Here is a tiny trained network, its code and every weight. The questions are about switching its units off for an input and a target symbol, where a switched-off unit gives its printed mean instead of its output.

import numpy as np


def w(rows, s, z=0):
    codes = np.array(rows[::2]) - 128.0
    scale = np.full(codes.shape[1], s)
    scale[-1] = z or s
    return codes * scale


def norm(h):
    return h / np.sqrt((h * h).mean(-1, keepdims=True) + 1e-5)


def f(y):
    return np.maximum(y, 0)


def softmax(a):
    e = np.exp(a - a.max(-1, keepdims=True))
    return e / e.sum(-1, keepdims=True)


def log_softmax(a):
    a = a - a.max(-1, keepdims=True)
    return a - np.log(np.exp(a).sum(-1, keepdims=True))


def net(x, mask):
    ids = ['βγδεημπσφω'.index(c) for c in x.split()]
    T = len(ids)
    res = E[ids] + P[:T]
    u = 0
    for l in range(3):
        r = norm(res)
        for j in range(2):
            rows = slice(3 * j, 3 * j + 3)
            q, k, v = (r @ M[l][rows].T for M in (Q, K, V))
            z = softmax(np.where(np.tri(T) > 0, q @ k.T / 3**0.5, -1e9)) @ v
            o = O[l][rows]
            res = res + np.where(mask[u + j], z, o[:, -1]) @ o[:, :-1]
        u += 2
        y = f(norm(res) @ A[l][:, :-1].T + A[l][:, -1])
        res = res + np.where(mask[u : u + 4], y, B[l][:, -1]) @ B[l][:, :-1]
        u += 4
    return log_softmax(norm(res)[-1] @ U[:, :-1].T + U[:, -1])


Q, K, V, O, A, B = {}, {}, {}, {}, {}, {}
E = w([
[213,85,154,131,91,78,155,94],'β',
[66,70,157,118,126,133,124,156],'γ',
[144,118,181,153,109,157,111,117],'δ',
[85,150,105,143,114,125,107,128],'ε',
[147,133,165,137,191,100,97,83],'η',
[49,113,152,190,132,133,92,157],'μ',
[178,142,83,102,160,40,76,158],'π',
[173,130,86,101,156,178,157,77],'σ',
[3,86,132,150,104,75,54,81],'φ',
[176,140,122,180,143,101,166,74],'ω',
],0.016)
P = w([
[2,157,134,52,148,187,103,196],'0',
[104,68,179,144,53,170,123,153],'1',
[97,85,164,148,84,179,107,148],'2',
[108,82,147,148,111,174,126,144],'3',
[120,89,143,162,119,172,130,157],'4',
[126,101,154,168,122,163,115,161],'5',
[135,108,145,165,131,159,100,147],'6',
[127,84,117,170,142,167,124,151],'7',
[104,89,109,170,146,153,77,140],'8',
[120,83,97,167,163,165,114,152],'9',
[140,107,128,173,153,140,81,143],'10',
],0.0064)
Q[0] = w([
[95,137,150,120,67,129,95,218],'0.h0',
[169,122,68,151,150,50,110,177],'0.h0',
[100,140,201,80,134,133,120,126],'0.h0',
[136,203,157,78,163,213,136,111],'0.h1',
[140,157,151,129,170,59,80,64],'0.h1',
[101,160,147,79,68,1,166,166],'0.h1',
],0.0061)
K[0] = w([
[162,97,78,118,114,133,60,171],'0.h0',
[171,109,118,154,148,114,132,195],'0.h0',
[2,142,148,148,100,179,154,101],'0.h0',
[115,111,156,117,104,204,87,41],'0.h1',
[107,177,163,114,206,99,165,209],'0.h1',
[68,97,182,156,70,144,179,103],'0.h1',
],0.0069)
V[0] = w([
[99,118,234,146,97,212,83,118],'0.h0',
[169,161,163,185,125,136,204,148],'0.h0',
[122,101,51,170,131,95,158,76],'0.h0',
[215,114,63,121,147,154,46,232],'0.h1',
[197,107,86,169,86,86,76,132],'0.h1',
[109,2,95,200,218,176,120,82],'0.h1',
],0.0054)
O[0] = w([
[93,35,185,194,155,229,135,60,225],'0.h0',
[1,87,156,72,141,106,140,141,73],'0.h0',
[91,120,212,246,123,157,16,68,142],'0.h0',
[183,128,111,238,180,73,50,175,88],'0.h1',
[223,124,112,128,118,150,88,56,124],'0.h1',
[172,102,196,173,24,108,80,94,253],'0.h1',
],0.0043,0.0038)
A[0] = w([
[146,73,219,194,58,183,164,142,162],'0.n0',
[201,114,64,18,148,3,27,248,152],'0.n1',
[21,74,145,118,65,104,151,29,7],'0.n2',
[157,111,125,121,107,67,78,166,65],'0.n3',
],0.0049,0.0014)
B[0] = w([
[170,133,67,153,101,100,48,110,255],'0.n0',
[97,125,123,134,254,118,115,204,160],'0.n1',
[218,165,140,109,141,140,134,172,222],'0.n2',
[133,167,25,105,157,121,114,135,145],'0.n3',
],0.0088,0.0064)
Q[1] = w([
[52,204,135,121,112,206,130,128],'1.h0',
[199,77,186,154,158,147,41,188],'1.h0',
[202,88,69,140,158,100,76,64],'1.h0',
[103,171,89,78,183,107,191,163],'1.h1',
[111,3,71,224,172,116,92,116],'1.h1',
[36,105,177,98,126,115,109,132],'1.h1',
],0.0062)
K[1] = w([
[175,53,130,159,48,189,123,105],'1.h0',
[148,201,46,83,210,110,198,188],'1.h0',
[104,160,25,57,170,146,206,249],'1.h0',
[254,127,46,230,232,103,55,190],'1.h1',
[49,235,155,80,155,102,116,160],'1.h1',
[183,135,118,191,82,71,137,126],'1.h1',
],0.0055)
V[1] = w([
[210,43,90,11,131,93,103,146],'1.h0',
[176,235,97,68,112,75,185,172],'1.h0',
[25,131,204,212,139,135,63,88],'1.h0',
[135,168,178,42,32,255,44,40],'1.h1',
[151,198,143,186,29,99,97,201],'1.h1',
[206,120,174,164,53,139,119,59],'1.h1',
],0.0041)
O[1] = w([
[194,177,91,148,84,152,96,153,144],'1.h0',
[2,91,107,144,155,104,36,161,137],'1.h0',
[136,225,98,126,107,142,145,201,131],'1.h0',
[114,111,83,126,93,94,173,128,252],'1.h1',
[178,101,118,96,148,126,131,122,123],'1.h1',
[127,154,159,81,127,121,134,198,31],'1.h1',
],0.0067,0.0034)
A[1] = w([
[73,203,123,196,111,84,113,98,254],'1.n0',
[142,154,133,191,141,131,15,210,122],'1.n1',
[122,197,3,130,144,175,63,193,164],'1.n2',
[119,190,185,139,28,123,196,192,140],'1.n3',
],0.0043,0.00068)
B[1] = w([
[173,92,156,165,15,108,142,84,201],'1.n0',
[163,92,106,109,198,171,254,75,255],'1.n1',
[225,163,207,176,108,40,84,197,197],'1.n2',
[147,105,36,68,146,60,117,101,148],'1.n3',
],0.0067,0.0046)
Q[2] = w([
[126,133,89,159,204,79,71,169],'2.h0',
[95,115,235,62,109,139,137,132],'2.h0',
[204,14,129,192,82,131,54,88],'2.h0',
[119,97,154,228,53,141,57,76],'2.h1',
[76,207,255,34,145,91,198,83],'2.h1',
[230,71,73,184,129,90,66,191],'2.h1',
],0.0091)
K[2] = w([
[66,175,141,82,63,163,202,134],'2.h0',
[179,102,168,137,114,122,63,94],'2.h0',
[95,194,85,85,255,131,155,191],'2.h0',
[116,173,73,98,240,108,115,215],'2.h1',
[155,70,170,202,102,164,76,111],'2.h1',
[60,171,78,77,151,158,154,152],'2.h1',
],0.0082)
V[2] = w([
[138,89,1,135,131,175,121,186],'2.h0',
[231,173,112,131,97,127,178,159],'2.h0',
[78,159,121,212,132,162,184,165],'2.h0',
[132,143,78,73,110,182,140,43],'2.h1',
[181,154,108,173,199,146,170,77],'2.h1',
[161,35,196,67,154,176,163,128],'2.h1',
],0.0092)
O[2] = w([
[103,170,132,34,100,143,144,42,254],'2.h0',
[254,97,117,91,61,93,147,184,33],'2.h0',
[100,229,179,176,69,143,208,117,177],'2.h0',
[64,27,133,98,82,93,101,135,72],'2.h1',
[117,89,253,157,49,126,130,134,6],'2.h1',
[98,182,171,72,132,213,61,217,47],'2.h1',
],0.0083,0.0039)
A[2] = w([
[110,66,176,220,253,166,104,117,113],'2.n0',
[148,120,144,59,90,104,145,252,5],'2.n1',
[215,170,152,90,39,158,145,61,211],'2.n2',
[107,118,255,101,147,183,44,225,101],'2.n3',
],0.0077,0.0017)
B[2] = w([
[147,126,152,82,126,95,149,207,217],'2.n0',
[54,95,158,121,254,81,152,236,136],'2.n1',
[27,131,113,63,141,138,128,206,254],'2.n2',
[222,148,108,209,97,166,49,58,157],'2.n3',
],0.0088,0.0075)
U = w([
[199,107,145,151,89,205,23,129,110],'β',
[97,177,59,54,135,217,95,125,125],'γ',
[113,33,162,25,76,120,148,254,103],'δ',
[119,146,91,220,153,129,194,38,85],'ε',
[125,53,180,243,61,113,167,220,137],'η',
[135,207,169,98,33,112,203,201,156],'μ',
[176,100,229,81,191,100,165,115,84],'π',
[18,52,175,104,85,86,124,95,255],'σ',
[200,60,19,82,79,63,132,121,85],'φ',
[68,109,84,157,227,73,78,217,137],'ω',
],0.0074,0.0023)

Each question gives the input, a string of symbols that net reads in full, and the target symbol t.
The units are the heads (3 rows each of Q, K, V and O) and the neurons (one row each of A and B). Each row of codes is followed by its name. A weight is (code - 128) times the scale printed after its matrix; where a second scale follows, it is the last column's (O, A, B and U).
mask holds one flag per unit, layer by layer, with each layer's heads first. A switched-off unit (its flag False) gives its mean, the last column of its rows in O or B, instead of its output. The means were averaged over made-up inputs and are rounded, as every weight is.
A unit's drop is (log p(t) with every unit on - log p(t) with that unit switched off) / (log p(t) with every unit on - log p(t) with every unit switched off).
The circuit of an input: a set's keep is (log p(t) with only the set's units on - log p(t) with every unit switched off) / (log p(t) with every unit on - log p(t) with every unit switched off). Starting from the 12 units with the biggest drops (on a tie, the unit counted first), units are removed one at a time, each time the one whose removal leaves the highest keep (on an exact tie, the one counted first), for as long as the keep stays at least 0.8.
units of the circuit, in order: the units of the circuit, biggest drop first
top k neurons: the k neurons with the biggest drops, biggest first
which heads matter: for each layer, one digit per head in row order, 1 if its drop is at least 0.15 and else 0, layers parted by /
input ω φ ε δ γ δ φ, target ω: top 4 neurons -> (0.n2; 1.n1; 0.n0; 2.n0)
input β φ σ δ ε β η η, target β: units of the circuit, in order -> (2.h1; 2.n3; 1.h1)
input β π φ φ μ φ σ γ μ, target η: top 2 neurons -> (0.n1; 2.n0)
input ω ε ω σ φ ε, target ω: units of the circuit, in order -> (0.h1; 1.h0; 2.h0)
input φ ω η φ ε ε σ, target φ: units of the circuit, in order -> (2.h0; 2.h1)
input δ φ φ ε φ β, target δ: units of the circuit, in order -> (0.h0; 2.h1; 2.n2)
input π γ φ φ ε, target μ: units of the circuit, in order -> (0.n1; 2.h1; 1.n2; 2.n2)
input η η β, target η: which heads matter -> 00 / 00 / 10
input η ω φ ω δ ε γ, target η: top 2 neurons -> (0.n0; 0.n2)
input φ γ δ μ γ ε ω, target φ: top 2 neurons -> (0.n0; 1.n3)
input ω φ ω, target ω: which heads matter -> 11 / 10 / 10
input γ ε ε β, target γ: units of the circuit, in order -> (2.h1)
input ω η μ φ β ε δ, target ω: units of the circuit, in order -> (1.h0; 0.h1; 2.h0)
input β ε σ, target β: which heads matter -> 11 / 01 / 01
input γ γ β μ η ε φ, target γ: which heads matter -> 01 / 00 / 01
input φ φ β η π φ μ η γ, target δ: top 2 neurons -> (0.n1; 2.n2)
input σ ω σ, target σ: which heads matter -> 00 / 11 / 01
input ε γ π π γ ε, target ε: which heads matter -> 11 / 10 / 11
input η ω δ ε β μ, target η: top 3 neurons -> (0.n0; 0.n2; 1.n1)
input μ δ φ φ φ ω σ φ γ φ, target μ: which heads matter -> 00 / 10 / 10
input σ η φ γ σ γ σ φ μ γ γ, target σ: top 3 neurons -> (0.n0; 0.n2; 1.n1)
input ω β ω σ η, target ω: top 2 neurons -> (0.n2; 1.n1)
input φ ε ε, target φ: units of the circuit, in order -> (2.h1; 2.h0; 1.h0)
input μ γ φ β ω β ω η, target μ: units of the circuit, in order -> (1.h0; 2.h0)
input ε φ β μ γ σ, target ε: which heads matter -> 01 / 00 / 11
input δ φ β ε γ ω, target δ: which heads matter -> 10 / 10 / 01
input ε φ φ σ φ, target ε: which heads matter -> 01 / 00 / 01
